[128 = 0]

q742_q779: 134  142  124  111  134  111  124  145  128  131  128  117  137  127  130  147  112  140  154  120  169  140  102  125
q561_q154: 85  120  162  189  113  108  161  154  114  117  108  154  126  158  118  151  194  94  129  168  116  113  123  153
q561_q154: 89  105  122  144  117  124  125  133  143  115  118  103  142  130  96  153  161  115  114  166  125  115  108  130
q485_q293: 143  152  194  157  123  141  148  157  109  187  130  177  106  132  88  89  151  88  135  103  81  132  152  150
q561_q154: 127  135  157  168  118  126  147  146  136  183  112  163  108  107  145  136  151  120  152  87  153  154  148  129
q742_q779: 119  141  79  107  143  151  120  73  163  107  102  97  122  156  159  124  133  113  146  106  113  107  140  146
q561_q154: 165  129  144  132  145  125  107  165  81  117  145  169  129  112  144  119  113  182  123  128  156  143  123  98
q535_q829: 72  101  129  150  111  120  128  122  109  108  159  105  146  131  83  138  122  158  104  163  129  146  145  134
q485_q293: 161  87  108  123  117  170  172  138  133  110  106  140  128  130  156  149  115  153  119  126  114  106  160  86
q535_q829: 172  120  106  121  127  137  113  142  154  112  111  104  126  116  202  157  116  156  150  151  150  106  117  93
q535_q829: 100  119  96  132  119  142  174  108  144  95  106  96  144  163  125  162  127  123  146  142  120  111  139  128
q742_q779: 106  120  128  165  98  77  128  95  88  72  208  98  140  111  202  136  50  201  110  194  152  167  163  114
q485_q293: 120  151  75  108  159  127  118  93  147  115  103  105  148  118  90  131  129  122  136  120  139  129  99  122
q535_q829: 142  142  115  96  145  142  161  119  153  178  81  163  116  129  96  121  143  83  143  47  133  134  132  146
q535_q829: 140  115  109  107  124  115  159  131  165  152  86  135  123  120  130  153  137  98  133  112  144  121  123  137
q561_q154: 102  143  117  147  121  116  137  93  151  175  135  105  130  95  83  120  105  130  139  116  128  167  164  143
q485_q293: 155  136  113  110  134  149  224  114  153  151  64  166  128  140  86  130  143  47  130  87  79  101  133  129
q535_q829: 142  123  75  90  151  146  111  101  115  65  134  112  145  136  157  132  97  169  117  123  145  119  111  93
q535_q829: 119  179  138  167  148  139  130  135  141  137  84  127  123  167  115  127  186  86  185  137  102  101  115  156
q742_q779: 131  125  137  107  112  140  122  137  147  143  137  100  122  139  148  136  112  127  146  114  135  125  131  133
q485_q293: 166  102  143  111  131  155  148  172  109  165  123  179  129  87  93  130  119  150  107  75  152  149  124  77
q485_q293: 150  156  68  110  179  137  100  108  154  149  68  135  125  128  101  119  143  151  168  100  146  130  147  150
q742_q779: 82  111  129  148  112  120  137  118  120  106  143  120  133  137  144  149  137  134  118  130  150  139  127  128
q561_q154: 111  110  109  128  119  147  156  75  136  133  131  152  113  112  162  118  122  117  98  62  129  148  162  117
q561_q154: 117  131  168  169  97  109  160  147  137  168  132  127  117  127  132  139  129  113  151  146  121  140  158  150
q485_q293: 162  145  138  130  159  138  99  161  115  184  114  173  124  83  76  106  137  155  137  85  154  158  124  109
q742_q779: 78  127  104  204  148  73  118  96  103  110  112  181  124  103  142  134  176  160  110  148  170  167  153  149
q535_q829: 140  114  128  149  93  104  171  100  158  163  141  122  120  70  163  138  86  118  111  129  127  155  162  108
q561_q154: 138  112  104  120  136  156  140  117  136  182  121  148  131  69  73  121  101  164  116  64  151  174  163  92
q742_q779: 114  116  130  146  107  114  145  111  105  86  167  111  139  129  157  135  92  153  109  168  121  135  143  113
q561_q154: 112  126  133  153  134  114  159  110  116  135  110  182  120  118  113  116  164  90  98  108  115  136  133  139
q561_q154: 98  107  98  110  123  161  121  115  143  84  123  81  142  164  130  150  137  133  129  139  122  99  117  122
q742_q779: 147  112  124  127  126  134  142  128  112  118  138  146  130  111  135  125  107  149  106  129  125  134  141  102
q742_q779: 112  137  147  148  119  84  129  149  113  122  143  121  136  132  130  146  123  136  142  167  153  141  115  145
q742_q779: 147  137  120  107  132  154  134  131  144  135  118  110  132  132  121  131  118  120  145  112  120  116  117  112
q485_q293: 177  162  115  123  152  151  72  148  141  141  123  98  127  114  157  126  107  181  184  128  152  127  122  101
q742_q779: 146  83  42  122  175  130  176  68  72  40  96  232  143  98  137  118  130  169  34  102  134  136  147  71
q485_q293: 150  111  122  126  108  142  145  132  134  89  142  97  141  119  175  153  101  136  119  162  121  106  107  76
q561_q154: 134  84  134  95  93  139  138  148  188  152  106  96  121  118  138  158  149  70  107  135  115  91  97  122
q485_q293: 139  115  109  93  138  141  115  112  120  95  139  118  141  127  100  108  117  121  86  146  92  106  110  114
q535_q829: 99  109  127  116  123  85  137  122  119  115  133  136  138  130  85  128  136  104  88  158  123  130  115  159
q535_q829: 154  119  108  107  122  127  152  113  151  138  115  121  125  119  134  128  100  122  124  131  111  121  153  130
q485_q293: 147  108  167  114  97  108  133  148  117  102  168  120  128  124  170  128  109  100  89  170  106  106  94  113
q535_q829: 137  110  134  109  115  112  147  127  137  158  130  141  121  110  109  120  111  113  104  119  120  138  147  142
q561_q154: 147  146  110  107  142  144  102  120  137  147  134  109  129  112  128  120  95  162  153  96  151  147  136  115
q485_q293: 116  143  134  137  131  159  130  127  125  142  131  119  129  142  104  120  127  137  153  102  121  136  145  128
q742_q779: 139  120  139  100  127  96  128  144  108  114  141  143  129  140  130  125  113  127  111  144  135  126  117  147
q535_q829: 94  120  141  145  129  133  95  144  97  99  155  117  139  145  110  129  141  161  121  153  138  131  116  127
115  114  112  131  120  138  146  136  141  109  111  117  135  135  165  172  139  135  145  114  169  124  106  102 -> q535_q829
157  79  190  100  94  133  126  183  97  136  169  162  105  142  169  116  110  141  91  124  121  120  148  132 -> q485_q293
103  153  118  126  112  139  115  86  153  102  155  49  132  161  161  126  101  116  157  154  99  111  133  145 -> q742_q779
85  137  139  122  118  111  115  115  127  104  149  97  132  164  126  128  138  100  127  147  121  119  106  163 -> q742_q779
72  114  125  127  89  160  128  73  140  81  181  53  132  165  173  128  102  119  115  137  92  114  144  129 -> q742_q779
156  112  105  169  130  121  85  123  132  84  127  111  122  116  202  131  130  184  123  218  112  102  157  113 -> q485_q293
136  180  99  142  168  126  119  103  149  136  78  139  126  124  125  122  168  95  164  106  132  121  99  133 -> q535_q829
152  151  107  103  178  120  95  142  104  106  106  151  146  128  65  109  149  129  120  144  125  114  80  125 -> q561_q154
114  121  116  121  112  121  90  98  148  116  162  85  123  109  192  133  103  145  120  127  153  140  123  118 -> q561_q154
128  151  119  143  150  122  101  117  142  170  109  134  124  104  74  103  146  126  138  127  116  142  143  150 -> q535_q829
107  100  115  137  144  111  162  134  118  108  70  193  124  155  100  140  202  89  96  131  121  105  123  159 -> q742_q779
180  155  121  104  136  131  103  147  181  191  91  106  105  126  158  131  116  134  196  109  145  123  151  155 -> q742_q779
104  100  145  130  110  140  141  140  128  131  128  137  123  141  122  138  152  111  110  116  125  122  128  132 -> q742_q779
157  148  172  130  121  138  112  144  114  129  160  121  125  127  124  94  120  101  118  157  74  107  109  119 -> q485_q293
120  125  122  131  122  90  116  76  122  120  163  143  119  86  166  102  107  118  77  123  128  154  133  129 -> q561_q154
144  138  124  111  148  88  98  131  115  95  127  146  130  122  152  122  145  108  105  154  139  114  73  132 -> q535_q829
121  129  144  150  121  109  150  130  119  138  128  147  126  124  111  124  136  113  120  142  114  134  140  141 -> q561_q154
157  127  143  114  139  134  109  153  110  159  142  156  127  87  105  113  113  151  114  93  151  154  116  98 -> q742_q779
92  120  144  152  130  159  107  131  159  179  91  147  104  133  96  117  210  84  128  85  114  121  136  159 -> q742_q779
204  152  129  73  147  155  114  165  145  177  115  123  128  102  109  120  89  138  163  86  141  128  107  97 -> q742_q779

q127q505: 118  79  112  114  116  161  143  98  136  150  93  128  49  114  123  129  131  124  172  129  135  161  115  152
q127q505: 188  135  128  120  135  152  125  166  101  184  114  107  133  135  143  124  118  139  150  167  144  110  108  118
q480q731: 122  121  149  111  132  119  135  145  113  173  133  110  149  123  134  122  118  145  120  145  154  103  155  130
q480q731: 156  188  92  126  131  110  123  122  69  156  138  95  185  149  138  148  149  178  150  177  145  82  127  146
q551q63: 176  148  73  143  133  143  104  123  113  95  142  123  123  163  119  168  152  123  129  94  106  137  120  128
q982q821: 81  91  118  105  135  101  159  126  176  134  140  141  93  132  123  130  150  135  106  83  140  104  165  143
q480q731: 80  66  157  118  113  159  115  109  146  124  141  113  98  100  136  107  119  107  115  116  141  144  163  123
q228q718: 152  135  103  139  149  118  126  131  111  135  111  124  135  148  123  150  137  150  136  123  119  134  116  136
q127q505: 112  92  123  113  130  96  157  119  131  173  101  115  95  115  125  137  127  133  125  131  162  134  150  146
q551q63: 103  111  160  106  122  145  149  159  148  160  126  112  159  86  132  71  117  121  97  160  153  99  148  84
q228q718: 134  191  70  150  132  78  140  112  103  95  114  105  210  117  104  137  154  135  85  147  129  125  131  97
q127q505: 146  47  138  123  145  122  118  160  162  177  129  97  56  138  189  126  136  122  127  139  170  100  133  133
q521q46: 183  141  63  113  144  138  166  167  145  135  105  144  127  141  68  150  144  111  92  62  110  141  134  91
q228q718: 120  108  214  153  138  73  108  138  123  132  122  144  127  126  145  139  72  103  109  125  133  169  133  143
q480q731: 106  116  188  148  133  133  117  140  151  119  112  137  136  103  170  74  108  127  144  187  123  125  82  112
q982q821: 135  93  153  150  123  203  73  117  130  80  142  133  98  132  141  121  114  103  150  110  89  172  104  119
q551q63: 141  126  141  122  129  152  126  151  132  138  132  127  135  125  132  111  121  124  127  135  126  118  123  111
q551q63: 146  128  101  111  123  195  127  152  138  125  142  116  144  121  116  101  145  123  118  121  118  107  131  85
q480q731: 92  75  123  130  153  126  119  108  106  165  107  81  134  119  154  122  144  180  141  164  152  117  145  146
q228q718: 140  143  100  135  156  125  140  136  122  131  103  138  146  146  115  136  144  164  143  124  106  125  103  132
q127q505: 114  97  152  129  130  153  110  137  147  129  142  120  111  126  165  102  131  132  139  147  132  107  120  125
q480q731: 147  148  79  121  122  153  147  125  114  121  107  120  156  111  77  131  137  116  105  108  117  152  138  93
q521q46: 141  160  137  136  143  136  117  149  119  109  141  146  174  146  112  131  122  139  118  107  98  125  124  116
q521q46: 80  56  190  135  138  108  98  110  146  132  148  135  65  144  173  141  111  134  147  111  138  137  146  182
q982q821: 106  148  73  125  124  108  160  101  151  98  117  142  123  124  104  132  163  133  124  112  119  124  122  130
q228q718: 118  107  112  138  133  142  150  129  174  116  84  135  98  100  145  82  146  123  144  166  122  129  73  102
q127q505: 175  145  121  148  155  129  95  149  99  122  140  126  152  171  132  163  127  147  130  108  105  130  119  134
q228q718: 128  125  151  126  128  119  138  154  151  137  126  131  134  114  141  101  119  114  111  146  138  113  121  106
q480q731: 126  73  164  150  172  87  141  165  169  146  81  143  104  125  147  115  111  127  109  124  126  148  103  118
q551q63: 99  93  139  136  144  88  146  106  141  136  91  147  84  128  126  144  121  138  144  116  128  161  119  164
q551q63: 124  97  131  115  146  133  140  144  150  159  121  137  90  144  147  123  138  155  154  127  132  103  116  149
q480q731: 126  176  149  141  120  137  109  118  122  86  150  161  146  145  132  126  121  133  157  132  94  126  96  143
q521q46: 132  134  127  123  145  117  146  138  117  161  104  131  138  132  125  127  127  159  146  145  130  119  115  139
q480q731: 118  139  120  142  135  140  120  109  129  93  122  151  125  140  120  133  135  142  152  115  94  145  102  141
q228q718: 152  158  179  170  138  127  70  139  109  80  155  144  162  154  155  137  100  119  133  132  93  145  97  129
q551q63: 94  129  81  113  136  112  148  108  130  138  135  110  139  134  130  131  171  173  131  133  143  83  150  145
q982q821: 147  129  135  140  115  110  88  93  73  134  147  106  109  152  143  183  113  126  151  128  143  153  147  177
q228q718: 164  119  147  129  112  103  123  153  158  133  147  134  76  136  161  136  116  78  116  126  152  119  122  127
q521q46: 129  93  98  111  156  139  159  153  155  158  102  131  111  132  110  124  147  149  119  99  126  118  134  117
q982q821: 123  127  105  122  143  110  163  131  141  150  93  136  118  125  123  121  143  152  143  142  131  118  107  134
q521q46: 106  68  123  109  150  136  150  144  168  157  116  136  80  134  130  122  142  145  129  96  132  116  140  137
q228q718: 101  171  157  129  122  54  166  137  169  101  133  180  144  122  111  122  114  105  95  109  123  122  127  127
q521q46: 89  119  161  131  129  129  112  113  127  118  146  133  133  131  146  120  123  146  143  136  123  119  133  150
q521q46: 122  180  89  134  93  115  128  93  106  89  141  102  177  99  111  125  143  102  98  153  141  129  143  101
q521q46: 117  97  165  138  98  138  99  84  102  143  118  104  74  109  175  124  106  116  183  192  156  153  107  166
q228q718: 131  97  93  111  149  130  163  138  131  179  85  112  112  121  115  126  145  157  135  134  144  122  130  127
q228q718: 117  67  219  127  106  133  77  114  101  149  163  117  77  129  153  156  68  88  131  108  153  173  177  168
q480q731: 124  83  140  117  147  112  158  154  163  164  98  140  89  122  127  121  121  125  118  112  139  133  129  126
q982q821: 102  163  120  107  112  134  165  122  135  123  123  149  157  106  87  107  129  128  120  122  120  123  136  114
q551q63: 118  96  191  116  98  141  121  131  155  138  147  146  63  116  156  112  95  85  146  134  145  136  126  143
q521q46: 155  118  127  130  136  137  125  129  112  144  109  137  102  142  115  153  115  128  148  110  118  159  119  145
q127q505: 120  139  106  106  130  106  166  148  144  156  126  117  153  114  120  110  146  138  100  139  153  86  148  108
q982q821: 161  145  120  124  119  107  135  146  123  151  130  111  130  125  144  129  127  113  119  156  156  108  126  117
q480q731: 136  155  157  151  132  112  99  133  118  94  151  140  159  143  135  138  112  119  115  120  110  136  124  127
q982q821: 151  110  138  110  108  173  133  139  145  148  124  139  70  122  137  113  118  104  161  136  132  131  105  128
q551q63: 88  134  88  121  126  151  144  89  120  108  114  128  146  115  92  123  152  154  138  117  109  139  135  130
q127q505: 131  124  108  118  136  187  105  121  95  149  140  100  141  143  145  121  151  181  174  157  124  95  122  142
q127q505: 166  153  66  118  136  127  154  140  127  134  115  133  129  145  94  152  152  133  121  99  120  123  126  119
q982q821: 99  84  124  131  127  129  121  96  139  115  126  128  80  129  131  143  134  124  137  103  128  153  140  153
q551q63: 207  242  114  142  118  97  103  160  90  112  180  128  196  171  150  153  133  128  128  161  127  71  104  123
q127q505: 99  125  183  154  131  134  96  124  147  74  147  156  138  129  143  111  108  114  125  118  95  147  111  125
q551q63: 160  113  138  131  123  123  119  147  148  129  138  134  86  140  147  138  120  95  123  116  136  131  120  127
q982q821: 106  121  140  161  163  149  99  126  122  85  116  134  178  133  122  115  129  157  122  118  81  152  110  111
q521q46: 65  122  107  115  129  132  150  117  151  126  131  102  170  95  139  77  166  161  111  167  145  75  144  103
q982q821: 96  76  112  148  127  143  111  71  131  96  99  125  71  119  128  141  136  124  155  116  114  186  115  153
q127q505: 117  117  156  115  150  100  172  183  177  161  106  146  143  110  131  85  121  130  96  137  139  97  122  95
77  85  136  136  142  147  121  92  133  105  111  143  106  126  113  131  128  148  147  98  100  168  130  152 -> q982q821
139  153  62  114  123  143  162  126  150  108  120  145  122  131  88  132  161  124  121  94  110  123  122  111 -> q127q505
149  82  141  118  125  163  116  150  157  140  141  132  64  138  150  125  124  104  138  109  132  126  124  128 -> q551q63
145  131  137  132  135  74  143  148  132  145  119  128  132  128  124  144  114  110  93  118  147  134  142  123 -> q127q505
121  60  142  134  158  148  109  134  145  144  118  128  74  149  159  132  133  152  157  116  120  132  115  153 -> q127q505
127  122  97  104  123  170  142  135  153  132  141  132  104  134  129  112  157  139  145  121  124  93  123  123 -> q551q63
89  134  71  107  128  87  172  111  176  107  144  151  102  143  108  145  176  139  109  76  130  93  154  147 -> q982q821
131  127  67  129  114  156  125  94  111  114  118  95  126  113  118  131  158  128  133  141  134  137  130  116 -> q480q731
124  109  142  133  121  131  123  128  161  94  138  156  90  131  118  135  117  88  112  80  111  158  131  124 -> q480q731
131  151  105  121  137  113  153  138  140  137  121  140  134  138  128  124  148  152  139  137  126  97  111  133 -> q551q63
153  149  99  131  125  171  113  134  135  102  146  132  125  146  140  120  152  134  151  133  106  105  97  119 -> q228q718
144  123  122  128  163  147  135  151  122  150  103  143  135  150  115  132  130  169  151  115  102  129  106  135 -> q127q505
150  126  158  122  113  122  123  145  151  137  149  148  76  143  160  130  114  102  148  132  139  113  111  146 -> q551q63
137  131  126  134  160  123  155  160  136  145  82  138  163  117  107  107  123  146  114  134  113  136  105  98 -> q551q63
103  60  108  126  158  127  131  119  157  136  116  130  69  149  138  145  153  155  140  89  124  130  136  157 -> q127q505
183  149  126  169  131  127  59  109  64  105  144  100  139  164  158  177  119  129  153  147  119  155  109  152 -> q982q821
101  95  141  116  146  95  158  146  156  162  111  128  120  117  134  113  129  141  109  129  150  110  143  127 -> q127q505
85  116  81  113  127  97  162  70  134  128  111  150  68  145  103  169  157  159  166  91  126  140  138  195 -> q982q821
197  188  120  156  145  48  99  156  95  110  167  130  172  185  129  201  119  114  82  87  127  122  148  138 -> q480q731
130  117  80  120  125  147  116  97  100  137  137  100  110  145  129  157  157  154  152  123  137  121  146  155 -> q127q505
175  153  136  154  132  89  116  158  139  99  134  139  141  138  129  145  112  82  84  109  122  146  118  99 -> q480q731
148  135  152  133  125  113  130  154  151  111  137  153  122  130  117  133  106  85  95  94  119  146  131  109 -> q480q731
110  157  150  118  100  147  129  103  86  144  124  114  162  98  120  108  109  135  152  179  140  132  130  132 -> q127q505

q481_q935: 104  95  124  117  131  138  157  132  63  113  123  100  103  187  149  111  197  131  66  134  109  153  118  124
q395_q846: 128  130  131  141  124  93  99  159  96  129  110  110  159  128  130  145  133  109  140  132  145  148  87  136
q481_q935: 147  105  118  98  178  147  134  76  185  131  131  152  106  150  104  125  139  114  121  144  137  103  181  106
q286_q744: 153  158  118  122  123  115  150  152  131  117  118  136  123  133  116  109  102  106  132  114  100  139  125  99
q357_q861: 117  119  108  152  105  84  101  118  137  116  118  119  142  125  128  113  106  138  110  72  117  126  102  151
q589_q444: 147  148  135  135  133  124  127  132  143  138  131  140  133  107  122  143  95  134  148  119  127  128  103  131
q286_q744: 151  171  150  145  130  138  159  185  107  140  136  139  120  102  137  131  89  157  115  104  73  150  68  124
q481_q935: 154  99  114  129  180  116  150  77  177  162  145  163  121  120  128  157  64  153  107  124  96  94  126  147
q660_q710: 123  126  147  151  134  131  129  144  104  148  139  126  132  109  149  153  116  168  110  118  111  136  72  159
q589_q444: 123  130  122  112  111  145  119  81  167  118  134  133  119  124  113  125  133  115  171  138  175  109  175  123
q357_q861: 145  149  140  164  143  96  134  217  97  161  127  139  167  84  149  143  61  146  105  127  54  136  77  138
q660_q710: 100  103  92  126  82  87  107  93  121  104  112  104  145  152  128  111  139  93  144  127  164  119  165  137
q395_q846: 138  121  135  139  152  99  102  150  111  143  116  123  157  125  129  157  126  117  131  141  138  138  89  138
q395_q846: 136  147  138  124  119  150  162  127  111  130  139  130  106  128  135  136  121  143  135  127  122  140  104  127
q395_q846: 98  112  99  149  89  79  114  157  105  116  113  110  158  129  143  95  113  117  100  109  95  122  149  138
q481_q935: 133  101  123  111  165  149  152  93  155  148  143  149  115  132  130  139  119  134  117  163  119  99  174  126
q395_q846: 122  103  105  134  128  91  135  125  106  124  117  117  134  154  137  120  123  122  92  114  102  131  117  135
q660_q710: 104  121  129  142  103  133  114  121  134  126  136  123  132  110  137  119  127  151  125  112  130  116  138  149
q286_q744: 127  142  141  125  121  133  125  157  88  112  116  108  123  149  127  123  172  117  123  124  139  162  93  115
q660_q710: 152  155  159  119  165  184  166  161  141  153  150  159  108  101  130  136  111  152  125  157  91  124  139  107
q589_q444: 122  138  131  133  116  139  125  133  140  120  132  131  120  118  126  109  129  143  119  104  117  126  132  127
q357_q861: 136  122  138  137  160  136  90  111  201  154  141  159  148  78  115  145  90  145  149  134  139  88  159  142
q481_q935: 127  110  120  117  138  124  132  109  128  135  128  128  133  138  129  140  131  111  138  160  144  118  153  127
q286_q744: 130  107  148  122  173  152  74  82  180  120  127  133  112  137  100  135  185  149  114  95  174  126  109  137
q286_q744: 123  124  136  120  131  133  111  128  111  114  118  112  124  150  121  128  178  116  127  129  157  147  113  122
q286_q744: 135  152  137  122  116  127  137  167  83  117  115  112  129  144  128  128  152  103  140  142  135  161  102  108
q589_q444: 119  122  126  120  122  130  132  140  111  133  126  123  141  129  135  133  136  106  145  174  140  123  164  121
q286_q744: 100  107  108  125  103  118  105  106  138  101  118  113  127  149  122  92  162  117  112  107  141  120  169  127
q481_q935: 163  104  112  114  183  100  135  91  160  155  125  151  139  137  116  166  88  104  139  160  133  108  135  126
q660_q710: 172  121  117  125  185  91  116  110  165  134  113  146  129  145  102  142  104  115  110  97  115  131  86  119
q660_q710: 123  141  143  119  128  176  145  135  143  127  144  140  106  115  128  110  140  147  124  135  115  120  163  114
q357_q861: 129  118  118  123  136  127  109  99  178  130  130  143  134  115  114  123  114  120  143  132  143  100  174  126
q357_q861: 123  136  154  153  142  124  100  198  108  153  127  129  167  87  142  145  117  139  126  151  110  130  110  139
q286_q744: 84  97  111  149  88  117  156  134  75  124  137  106  122  142  169  105  130  164  67  107  78  127  125  159
q395_q846: 115  103  109  121  126  107  92  95  149  103  111  116  130  157  110  106  165  107  116  104  155  124  149  125
q395_q846: 173  108  120  116  201  81  168  174  70  172  111  135  160  156  142  183  94  78  115  213  90  143  100  110
q357_q861: 120  128  124  136  114  120  127  132  119  123  127  121  129  129  133  121  127  134  119  112  121  132  118  135
q660_q710: 114  110  114  134  114  107  109  102  130  114  121  115  129  143  126  119  141  130  116  99  141  128  118  142
q481_q935: 114  131  134  139  110  138  136  139  117  139  140  128  134  105  145  134  111  146  135  141  120  119  136  143
q395_q846: 143  111  116  110  159  119  142  120  128  134  121  134  127  153  122  133  132  101  119  156  123  125  149  111
q357_q861: 126  126  106  113  110  116  150  121  114  110  118  119  119  158  126  106  136  100  125  131  123  133  153  109
q481_q935: 115  141  144  126  118  162  137  157  110  112  131  120  107  135  131  98  169  143  101  114  110  144  131  113
q589_q444: 137  127  132  120  147  140  167  147  91  126  128  124  102  160  137  120  149  137  82  123  87  151  99  114
q589_q444: 157  146  153  128  170  126  128  188  96  147  118  130  144  125  127  157  134  113  130  160  118  155  83  111
q395_q846: 90  159  129  144  45  107  53  161  116  83  102  89  163  111  114  93  171  94  183  102  195  147  138  126
q589_q444: 142  134  133  117  143  143  158  128  115  125  130  131  103  148  127  126  139  133  109  123  110  143  108  115
q660_q710: 142  132  123  117  137  121  146  138  118  137  125  132  136  133  128  140  113  102  145  164  126  128  142  114
q286_q744: 154  121  135  111  171  131  126  102  142  141  126  138  125  141  114  162  135  112  147  154  158  130  114  121
q589_q444: 106  108  109  113  102  126  150  118  104  135  132  120  142  134  146  133  124  97  156  197  145  108  201  126
q660_q710: 131  159  155  133  129  162  109  159  151  124  133  138  123  98  116  114  139  145  136  112  128  132  128  116
q357_q861: 96  123  164  144  113  162  93  131  101  124  137  104  123  118  141  142  189  169  125  115  169  146  83  160
q357_q861: 108  121  112  162  91  77  98  134  110  111  115  105  145  129  137  112  118  147  98  58  113  140  73  160
q589_q444: 138  149  117  125  100  131  166  109  142  143  145  145  127  100  136  143  60  126  177  152  126  107  155  132
q481_q935: 148  168  158  122  149  155  136  204  107  127  121  132  125  122  120  117  150  117  122  142  103  157  114  90
128  124  101  129  120  97  125  137  151  127  119  138  149  120  123  105  91  101  129  134  103  105  183  115 -> q357_q861
118  151  140  122  107  165  109  126  172  121  138  140  127  93  114  110  130  128  169  137  155  107  188  116 -> q481_q935
111  109  105  123  105  114  132  102  129  122  127  122  133  138  134  119  122  114  134  140  137  112  168  133 -> q660_q710
93  98  101  124  92  125  150  99  113  118  134  116  121  146  148  104  133  128  111  139  119  109  184  138 -> q589_q444
139  137  135  129  144  140  93  107  202  135  135  154  136  89  104  129  103  133  159  120  149  98  161  127 -> q286_q744
131  118  104  130  124  91  102  106  161  122  116  131  147  128  114  122  105  105  140  115  140  112  149  130 -> q660_q710
148  151  144  127  132  151  187  139  92  146  146  135  104  125  147  155  101  153  130  139  101  146  78  131 -> q395_q846
82  69  113  157  127  68  89  181  60  139  106  93  186  141  163  127  153  117  71  153  103  128  129  158 -> q589_q444
52  108  131  184  37  101  69  134  80  121  134  82  167  90  169  132  138  177  133  90  161  127  88  207 -> q660_q710
129  137  137  145  127  129  143  153  111  138  136  131  125  114  143  130  107  159  103  107  89  135  91  141 -> q481_q935
143  149  150  120  143  165  142  134  142  143  143  145  119  105  126  145  118  138  154  153  134  124  134  120 -> q395_q846
129  146  140  131  126  149  129  147  136  126  134  135  121  113  126  116  128  142  125  118  115  129  131  121 -> q481_q935
166  140  113  127  152  111  184  130  134  144  134  153  113  132  131  133  60  136  104  113  62  126  103  118 -> q286_q744
105  141  123  164  80  115  152  170  96  129  139  122  131  101  161  102  83  174  89  83  57  130  102  153 -> q357_q861
128  120  121  117  132  126  116  112  144  122  123  129  131  136  117  125  140  109  140  139  149  121  156  119 -> q357_q861
117  126  127  115  114  145  140  122  114  116  128  119  116  145  130  117  157  118  131  143  140  133  150  118 -> q357_q861
155  101  115  101  174  115  144  81  134  142  123  135  124  163  118  166  129  95  143  171  157  124  131  120 -> q286_q744
129  127  166  116  162  172  105  133  127  143  135  129  129  119  123  161  177  130  153  175  177  134  127  126 -> q357_q861
145  112  119  129  173  87  124  193  112  166  113  141  185  114  136  150  88  80  130  209  95  112  170  111 -> q395_q846
167  146  140  103  172  136  96  109  179  123  115  144  127  133  84  145  148  90  173  139  183  133  129  97 -> q286_q744
127  138  129  125  124  143  141  148  138  137  136  141  134  106  132  119  107  124  139  154  111  112  174  116 -> q395_q846
122  106  133  111  155  152  162  141  91  136  132  124  113  158  143  129  165  125  93  171  108  134  148  115 -> q481_q935
128  142  138  137  126  134  149  180  98  142  133  130  138  110  146  128  110  135  118  148  90  133  126  124 -> q357_q861
